+0.34 -3.51
-1.36 +1.29
-1.32 -6.89
:
-1.36 +1.29
+0.34 -3.51
-1.32 -6.89

+4.15 +0.35 -1.64 -0.10 +0.27 +2.43 -5.38
-0.23 -0.97 +0.84 +0.79 -0.81 -0.22 +0.82
-6.11 -0.62 -0.90 +0.38 +2.27 -1.90 -2.66
-0.98 -0.66 -1.97 -1.34 -0.10 +0.82 -6.03
:
+4.15 +0.35 -1.64 -0.10 +0.27 +2.43 -5.38
-6.11 -0.62 -0.90 +0.38 +2.27 -1.90 -2.66
-0.98 -0.66 -1.97 -1.34 -0.10 +0.82 -6.03
-0.23 -0.97 +0.84 +0.79 -0.81 -0.22 +0.82

-1.36 -6.29 -5.02
-2.08 -6.15 -4.77
-4.48 -4.81 -3.38
-3.93 -5.28 -3.74
-2.69 -5.91 -4.44
:
-4.48 -4.81 -3.38
-3.93 -5.28 -3.74
-2.69 -5.91 -4.44
-2.08 -6.15 -4.77
-1.36 -6.29 -5.02

+4.62 +4.41 +2.52 +4.36 +1.33 +1.28 -5.74 -3.66 +5.09 -4.12 +1.76 +1.44 -2.82 +3.91
+3.54 +4.42 -2.79 +3.70 -1.42 -4.61 +3.92 +3.77 +3.97 +4.77 +3.85 +5.14 +4.36 +3.04
:
+3.54 +4.42 -2.79 +3.70 -1.42 -4.61 +3.92 +3.77 +3.97 +4.77 +3.85 +5.14 +4.36 +3.04
+4.62 +4.41 +2.52 +4.36 +1.33 +1.28 -5.74 -3.66 +5.09 -4.12 +1.76 +1.44 -2.82 +3.91

-1.25 +3.22 +3.09 +2.23 -2.47
+5.18 +4.25 +0.20 +2.94 -3.76
+1.23 +1.85 +3.57 +3.01 -0.42
+2.26 +1.56 +2.52 +3.11 -1.72
+2.80 +3.38 -0.88 +3.04 -1.57
+0.40 +2.86 +3.23 +4.12 -0.99
-0.15 -1.14 -1.31 -3.06 -0.24
+2.74 +2.88 +2.49 +1.42 -0.16
-3.78 +3.06 +4.06 -1.38 +4.53
+3.86 +3.79 -1.75 +3.53 -3.26
:
+5.18 +4.25 +0.20 +2.94 -3.76
+3.86 +3.79 -1.75 +3.53 -3.26
+2.80 +3.38 -0.88 +3.04 -1.57
-1.25 +3.22 +3.09 +2.23 -2.47
-3.78 +3.06 +4.06 -1.38 +4.53
+2.74 +2.88 +2.49 +1.42 -0.16
+0.40 +2.86 +3.23 +4.12 -0.99
+1.23 +1.85 +3.57 +3.01 -0.42
+2.26 +1.56 +2.52 +3.11 -1.72
-0.15 -1.14 -1.31 -3.06 -0.24

+1.19 +0.50 -0.22 -1.04 +2.89 -0.94 +0.39 -2.34 -2.72 -2.15 +2.82 -1.56 -2.49 +0.45 -2.18 +3.00
+2.17 +0.70 +2.38 -3.71 +2.56 -1.51 +0.64 -3.75 -2.49 -4.21 +1.96 -3.30 -5.73 -1.42 -0.72 +3.38
-1.05 -0.11 -0.84 +3.98 +1.43 +0.05 -0.13 -0.32 -0.84 -0.56 -2.53 -1.95 -0.44 +0.62 -1.27 +0.00
+1.17 -4.80 -4.68 +5.63 +0.71 -3.32 -3.33 +0.65 +6.19 +3.93 -3.15 +2.57 +4.66 -0.25 -2.21 -4.47
+0.23 -2.23 +0.72 +2.39 -0.55 -2.14 -1.08 +0.49 +2.69 +4.12 -3.07 +0.66 +3.66 -1.87 -0.50 -1.25
+0.09 -2.87 +5.65 -0.40 +1.56 +1.25 -0.40 -1.30 -4.41 -1.36 +1.16 -1.28 +0.94 +3.28 +2.28 -1.66
:
+2.17 +0.70 +2.38 -3.71 +2.56 -1.51 +0.64 -3.75 -2.49 -4.21 +1.96 -3.30 -5.73 -1.42 -0.72 +3.38
+1.19 +0.50 -0.22 -1.04 +2.89 -0.94 +0.39 -2.34 -2.72 -2.15 +2.82 -1.56 -2.49 +0.45 -2.18 +3.00
-1.05 -0.11 -0.84 +3.98 +1.43 +0.05 -0.13 -0.32 -0.84 -0.56 -2.53 -1.95 -0.44 +0.62 -1.27 +0.00
+0.23 -2.23 +0.72 +2.39 -0.55 -2.14 -1.08 +0.49 +2.69 +4.12 -3.07 +0.66 +3.66 -1.87 -0.50 -1.25
+0.09 -2.87 +5.65 -0.40 +1.56 +1.25 -0.40 -1.30 -4.41 -1.36 +1.16 -1.28 +0.94 +3.28 +2.28 -1.66
+1.17 -4.80 -4.68 +5.63 +0.71 -3.32 -3.33 +0.65 +6.19 +3.93 -3.15 +2.57 +4.66 -0.25 -2.21 -4.47

+2.10 -3.92 -5.06 -2.88 +2.43 -1.82 +2.61
+4.32 +4.66 -2.04 +1.22 -3.04 +5.68 -1.38
+2.53 +4.55 -1.81 +0.03 -2.16 +2.44 -0.27
+2.17 +1.01 -2.64 -0.19 -1.41 -2.31 -3.15
+0.49 -1.89 -0.10 -1.71 +2.82 +2.35 -3.48
+4.43 +1.68 -3.51 +0.94 -4.94 +1.51 -1.93
:
+4.32 +4.66 -2.04 +1.22 -3.04 +5.68 -1.38
+2.53 +4.55 -1.81 +0.03 -2.16 +2.44 -0.27
+4.43 +1.68 -3.51 +0.94 -4.94 +1.51 -1.93
+2.17 +1.01 -2.64 -0.19 -1.41 -2.31 -3.15
+0.49 -1.89 -0.10 -1.71 +2.82 +2.35 -3.48
+2.10 -3.92 -5.06 -2.88 +2.43 -1.82 +2.61

+2.83 -5.89 +3.16 +2.31 +3.47 -0.92 +1.38 +1.32 -2.50
+2.70 -1.57 -1.12 -4.20 -3.22 -0.56 -3.00 -2.40 -1.39
-2.24 +2.81 -3.48 -4.28 -2.97 -0.42 -5.01 -1.59 +2.37
:
-2.24 +2.81 -3.48 -4.28 -2.97 -0.42 -5.01 -1.59 +2.37
+2.70 -1.57 -1.12 -4.20 -3.22 -0.56 -3.00 -2.40 -1.39
+2.83 -5.89 +3.16 +2.31 +3.47 -0.92 +1.38 +1.32 -2.50
